Below are the code and all the weights of a small trained network. Each question names an input and a class and asks about switching units off, where a switched-off unit gives its printed mean instead of its output.

import numpy as np


def w(rows, s, z=0):
    codes = np.array(rows[::2]) - 128.0
    scale = np.full(codes.shape[1], s)
    scale[-1] = z or s
    return codes * scale


def f(y):
    return y / 2 * (1 + np.tanh(0.7978845608 * (y + 0.044715 * y**3)))


def log_softmax(a):
    a = a - a.max(-1, keepdims=True)
    return a - np.log(np.exp(a).sum(-1, keepdims=True))


def net(x, mask):
    res = np.array(x, float).reshape(1, 7) / 4 @ E
    y = f(res @ A[0][:, :-1].T + A[0][:, -1])
    res = res + np.where(mask, y, B[0][:, -1]) @ B[0][:, :-1]
    return log_softmax(res[-1] @ U[:, :-1].T + U[:, -1])


A, B = {}, {}
E = w([
[129,135,139,137,129,123,129,120],'x0',
[206,221,126,38,198,57,24,191],'x1',
[62,179,23,106,194,100,170,29],'x2',
[1,119,184,122,213,158,90,178],'x3',
[176,138,188,51,165,242,159,73],'x4',
[132,129,128,129,132,129,128,130],'x5',
[162,65,147,81,187,49,217,147],'x6',
],0.0074)
A[0] = w([
[156,140,187,100,175,240,176,82,70],'neuron 0',
[82,73,120,162,85,156,191,124,41],'neuron 1',
[153,81,194,136,87,154,122,215,24],'neuron 2',
[85,178,143,204,24,222,31,117,129],'neuron 3',
[20,91,156,93,180,166,98,152,54],'neuron 4',
[70,133,87,207,64,42,148,196,91],'neuron 5',
[176,145,162,55,135,215,163,84,66],'neuron 6',
[158,55,217,117,51,141,107,180,4],'neuron 7',
[251,136,74,128,6,145,187,66,42],'neuron 8',
[146,1,189,116,173,41,224,159,151],'neuron 9',
[31,127,204,152,202,172,125,173,66],'neuron 10',
[51,168,47,116,177,119,178,21,44],'neuron 11',
[95,190,33,70,195,102,166,72,115],'neuron 12',
[64,25,151,202,66,183,211,52,64],'neuron 13',
],0.0067,0.0038)
B[0] = w([
[92,43,89,145,180,75,69,58,196],'neuron 0',
[230,177,169,82,179,69,62,139,176],'neuron 1',
[164,128,172,240,144,158,137,142,173],'neuron 2',
[128,168,38,96,201,172,209,79,249],'neuron 3',
[94,146,165,120,41,39,204,114,182],'neuron 4',
[101,22,98,110,191,127,67,42,210],'neuron 5',
[79,72,86,151,154,76,76,81,183],'neuron 6',
[178,121,177,248,146,148,148,162,182],'neuron 7',
[27,146,156,132,31,50,183,141,228],'neuron 8',
[107,192,12,104,185,206,201,90,235],'neuron 9',
[67,153,147,122,39,60,187,113,196],'neuron 10',
[207,103,199,254,123,184,147,199,206],'neuron 11',
[138,124,198,189,122,160,112,180,208],'neuron 12',
[200,204,170,42,164,94,22,182,255],'neuron 13',
],0.008,0.0073)
U = w([
[157,111,168,222,127,164,136,166,96],'0',
[173,195,150,72,155,82,64,157,91],'1',
[82,139,140,125,52,61,180,120,103],'2',
[106,6,100,138,158,110,77,74,103],'3',
[126,126,122,118,124,157,138,137,249],'4',
[120,182,78,116,166,188,185,109,99],'5',
],0.014,0.015)

Each question gives the input, the list of numbers given to net, and the class t.
The units are the neurons (one row each of A and B). Each row of codes is followed by its name. A weight is (code - 128) times the scale printed after its matrix; where a second scale follows, it is the last column's (A, B and U).
mask holds one flag per neuron, in row order. A switched-off neuron (its flag False) gives its mean, the last column of its row in B, instead of its output. The means were averaged over made-up inputs and are rounded, as every weight is.
A unit's drop is (log p(t) with every unit on - log p(t) with that unit switched off) / (log p(t) with every unit on - log p(t) with every unit switched off).
The circuit of an input: a set's keep is (log p(t) with only the set's units on - log p(t) with every unit switched off) / (log p(t) with every unit on - log p(t) with every unit switched off). Starting from the 12 units with the biggest drops (on a tie, the unit counted first), units are removed one at a time, each time the one whose removal leaves the highest keep (on an exact tie, the one counted first), for as long as the keep stays at least 0.8.
units of the circuit, in order: the units of the circuit, biggest drop first
most important unit: the unit with the biggest drop
k most important neurons: the k neurons with the biggest drops, biggest first
drop of u: that unit's drop, to one decimal
input [-7,4,-7,-2,-1,-6,-8], class 5: units of the circuit, in order => (neuron 3)
input [1,4,0,-6,5,-5,2], class 2: 2 most important neurons => (neuron 8; neuron 13)
input [-3,4,-5,-3,7,-2,2], class 3: units of the circuit, in order => (neuron 6; neuron 0)
input [-4,8,-8,-7,-6,6,-1], class 0: units of the circuit, in order => (neuron 13; neuron 7)
input [-5,-8,-2,8,5,2,0], class 1: 3 most important neurons => (neuron 13; neuron 1; neuron 8)
input [5,-5,-6,7,-3,-5,-2], class 2: 4 most important neurons => (neuron 10; neuron 4; neuron 11; neuron 12)
input [-3,1,6,1,-1,5,-3], class 0: units of the circuit, in order => (neuron 11; neuron 12)
input [-4,-8,6,-5,-2,2,8], class 1: 2 most important neurons => (neuron 13; neuron 1)
input [-2,6,-1,5,-5,1,-7], class 5: units of the circuit, in order => (neuron 3; neuron 13)
input [3,3,1,-4,-8,8,-8], class 3: 2 most important neurons => (neuron 5; neuron 9)
input [5,-8,-6,7,-7,5,1], class 1: 2 most important neurons => (neuron 13; neuron 1)
input [2,5,0,-4,-8,6,1], class 3: 2 most important neurons => (neuron 5; neuron 13)
input [1,3,2,-6,7,-6,-5], class 3: 2 most important neurons => (neuron 6; neuron 0)
input [0,3,6,7,6,-5,7], class 2: units of the circuit, in order => (neuron 4; neuron 10)
input [-8,7,7,8,3,1,5], class 2: 3 most important neurons => (neuron 4; neuron 10; neuron 13)
input [8,-2,-4,6,-5,3,-3], class 2: units of the circuit, in order => (neuron 10)
input [-4,6,-7,-5,-3,6,1], class 0: 3 most important neurons => (neuron 13; neuron 7; neuron 2)
input [4,6,-8,-7,-2,3,-3], class 0: units of the circuit, in order => (neuron 7; neuron 13)
input [7,3,-5,8,7,-3,0], class 2: units of the circuit, in order => (neuron 10; neuron 4)
input [4,-6,8,0,-7,-7,8], class 0: 3 most important neurons => (neuron 11; neuron 12; neuron 3)
input [-2,4,-4,0,-7,-4,1], class 3: most important unit => neuron 5
input [-5,-4,-3,-8,-3,-7,-4], class 2: drop of neuron 8 => 3.1
